Below is a small trained network, with its code and all its weights. Each question gives an input and a class and asks what happens when units are switched off, that is, made to give their printed mean instead of their output.

import numpy as np


def w(rows, s, z=0):
    codes = np.array(rows[::2]) - 128.0
    scale = np.full(codes.shape[1], s)
    scale[-1] = z or s
    return codes * scale


def f(y):
    return np.maximum(y, 0)


def log_softmax(a):
    a = a - a.max(-1, keepdims=True)
    return a - np.log(np.exp(a).sum(-1, keepdims=True))


def net(x, mask):
    res = np.array(x, float).reshape(1, 7) / 4 @ E
    y = f(res @ A[0][:, :-1].T + A[0][:, -1])
    res = res + np.where(mask, y, B[0][:, -1]) @ B[0][:, :-1]
    return log_softmax(res[-1] @ U[:, :-1].T + U[:, -1])


A, B = {}, {}
E = w([
[103,193,144,204,110,114,209,177],'x0',
[146,117,121,129,124,134,138,135],'x1',
[117,136,130,129,130,128,124,122],'x2',
[103,100,133,183,27,148,82,85],'x3',
[140,125,124,126,125,131,140,123],'x4',
[97,98,73,100,103,1,197,88],'x5',
[53,34,167,108,151,171,208,135],'x6',
],0.0097)
A[0] = w([
[132,150,144,137,152,216,113,138,38],'neuron 1',
[77,64,144,152,176,131,178,137,70],'neuron 2',
[154,149,165,94,152,140,142,130,155],'neuron 3',
[74,92,163,161,143,140,153,139,254],'neuron 4',
[96,128,95,118,103,72,151,122,123],'neuron 5',
[160,124,137,100,123,181,115,163,99],'neuron 6',
[113,114,123,81,127,153,76,138,93],'neuron 7',
[154,164,134,103,191,109,149,185,121],'neuron 8',
[96,162,144,165,119,147,171,159,71],'neuron 9',
[122,63,101,55,144,132,102,96,122],'neuron 10',
[199,251,81,137,135,71,72,119,102],'neuron 11',
[91,116,172,104,144,129,147,128,68],'neuron 12',
[131,152,187,123,149,151,115,152,72],'neuron 13',
[132,160,157,153,154,207,109,145,152],'neuron 14',
[82,102,161,87,136,153,133,150,69],'neuron 15',
[119,86,117,155,72,152,117,135,127],'neuron 16',
[150,161,130,126,129,211,128,117,32],'neuron 17',
[154,127,138,178,46,109,96,126,137],'neuron 18',
[119,167,166,166,137,168,125,90,187],'neuron 19',
[142,101,85,84,128,53,152,95,51],'neuron 20',
[110,175,128,208,124,122,192,163,114],'neuron 21',
[154,148,105,82,193,124,145,136,63],'neuron 22',
],0.012,0.0084)
B[0] = w([
[89,166,119,133,96,138,155,159,171],'neuron 1',
[179,145,139,198,79,180,152,161,195],'neuron 2',
[152,62,109,105,115,89,154,108,173],'neuron 3',
[154,110,133,160,227,142,125,115,239],'neuron 4',
[102,181,58,188,110,67,110,254,196],'neuron 5',
[107,167,71,121,86,134,166,217,168],'neuron 6',
[175,175,115,123,110,105,78,115,167],'neuron 7',
[46,56,193,75,104,77,151,37,191],'neuron 8',
[197,186,109,89,85,188,65,72,161],'neuron 9',
[196,186,135,109,128,168,67,171,215],'neuron 10',
[159,121,156,211,178,216,184,83,249],'neuron 11',
[106,125,161,197,139,160,126,70,155],'neuron 12',
[93,132,82,155,101,123,132,172,155],'neuron 13',
[77,130,92,162,133,57,117,165,205],'neuron 14',
[146,126,111,167,107,204,122,95,163],'neuron 15',
[62,41,186,100,135,93,134,88,172],'neuron 16',
[84,137,69,155,59,137,153,193,155],'neuron 17',
[110,44,180,98,139,100,174,95,191],'neuron 18',
[117,110,98,91,157,27,136,171,183],'neuron 19',
[61,203,89,155,105,144,133,174,194],'neuron 20',
[231,197,123,40,74,115,5,76,193],'neuron 21',
[81,81,234,130,13,86,108,73,170],'neuron 22',
],0.0074,0.012)
U = w([
[36,196,57,163,85,108,157,208,42],'0',
[141,149,179,234,156,245,187,114,56],'1',
[176,202,128,34,81,169,21,125,102],'2',
[33,72,254,100,83,69,160,104,78],'3',
[117,137,130,120,193,104,142,152,248],'4',
[136,132,133,126,203,94,143,160,238],'5',
],0.0087,0.011)

Each question gives the input, the list of numbers given to net, and the class t.
The units are the neurons (one row each of A and B). Each row of codes is followed by its name. A weight is (code - 128) times the scale printed after its matrix; where a second scale follows, it is the last column's (A, B and U).
mask holds one flag per neuron, in row order. A switched-off neuron (its flag False) gives its mean, the last column of its row in B, instead of its output. The means were averaged over made-up inputs and are rounded, as every weight is.
A unit's drop is (log p(t) with every unit on - log p(t) with that unit switched off) / (log p(t) with every unit on - log p(t) with every unit switched off).
The circuit of an input: a set's keep is (log p(t) with only the set's units on - log p(t) with every unit switched off) / (log p(t) with every unit on - log p(t) with every unit switched off). Starting from the 12 units with the biggest drops (on a tie, the unit counted first), units are removed one at a time, each time the one whose removal leaves the highest keep (on an exact tie, the one counted first), for as long as the keep stays at least 0.8.
circuit, biggest first: the units of the circuit, biggest drop first
k most important neurons: the k neurons with the biggest drops, biggest first
drop when u is switched off: that unit's drop, to one decimal
input [8,-7,5,-2,8,-2,-3], class 2: circuit, biggest first : neuron 21
input [7,8,-1,7,6,-3,3], class 5: circuit, biggest first : neuron 4; neuron 19
input [4,-1,0,7,-8,-4,2], class 4: 4 most important neurons : neuron 8; neuron 22; neuron 4; neuron 9
input [-8,-7,3,-6,2,1,-8], class 1: 2 most important neurons : neuron 11; neuron 21
input [3,7,-6,7,-3,-6,4], class 3: 2 most important neurons : neuron 16; neuron 18
input [-2,4,8,-7,-4,4,7], class 1: circuit, biggest first : neuron 2; neuron 15
input [-1,3,-4,-7,0,5,3], class 3: 2 most important neurons : neuron 22; neuron 8
input [5,-6,3,2,1,7,7], class 0: 2 most important neurons : neuron 5; neuron 11
input [2,-1,-6,2,-4,7,7], class 0: 3 most important neurons : neuron 5; neuron 11; neuron 20
input [-4,0,-2,8,8,-8,-7], class 0: circuit, biggest first : neuron 17; neuron 14
input [4,4,-7,0,1,2,0], class 2: circuit, biggest first : neuron 21; neuron 11
input [0,2,7,6,1,-6,-5], class 0: 2 most important neurons : neuron 17; neuron 14
input [5,-6,5,-8,-8,-2,-3], class 3: 2 most important neurons : neuron 8; neuron 22
input [4,2,-3,-4,4,8,0], class 0: circuit, biggest first : neuron 5
input [-4,3,-3,-8,-1,-6,5], class 3: circuit, biggest first : neuron 8; neuron 22
input [-3,4,7,8,-3,-6,-2], class 3: circuit, biggest first : neuron 18; neuron 16
input [-8,4,-4,-8,5,-4,0], class 2: 3 most important neurons : neuron 10; neuron 7; neuron 18
input [8,-3,-3,-3,-6,-5,-6], class 2: 2 most important neurons : neuron 21; neuron 9
input [-6,5,-2,-8,2,6,4], class 3: 2 most important neurons : neuron 22; neuron 8
input [-2,-6,-6,2,-1,8,-6], class 0: circuit, biggest first : neuron 20
input [2,-5,3,4,-1,-3,-3], class 5: 2 most important neurons : neuron 8; neuron 22
input [-8,0,4,0,8,-7,-8], class 1: 3 most important neurons : neuron 11; neuron 21; neuron 5
input [1,1,-2,7,1,7,4], class 0: 3 most important neurons : neuron 5; neuron 20; neuron 8
input [7,1,6,6,0,-2,2], class 2: 2 most important neurons : neuron 21; neuron 9
input [-1,2,8,-4,8,-8,-7], class 0: circuit, biggest first : neuron 14; neuron 17
input [3,3,4,2,3,-3,-8], class 1: drop when neuron 11 is switched off : 2.5
input [1,-8,-8,5,-6,-6,2], class 5: drop when neuron 1 is switched off : -0.4
input [-1,5,-4,-1,0,7,-4], class 0: circuit, biggest first : neuron 20
input [-2,5,-5,-8,5,4,-1], class 3: drop when neuron 22 is switched off : 0.3
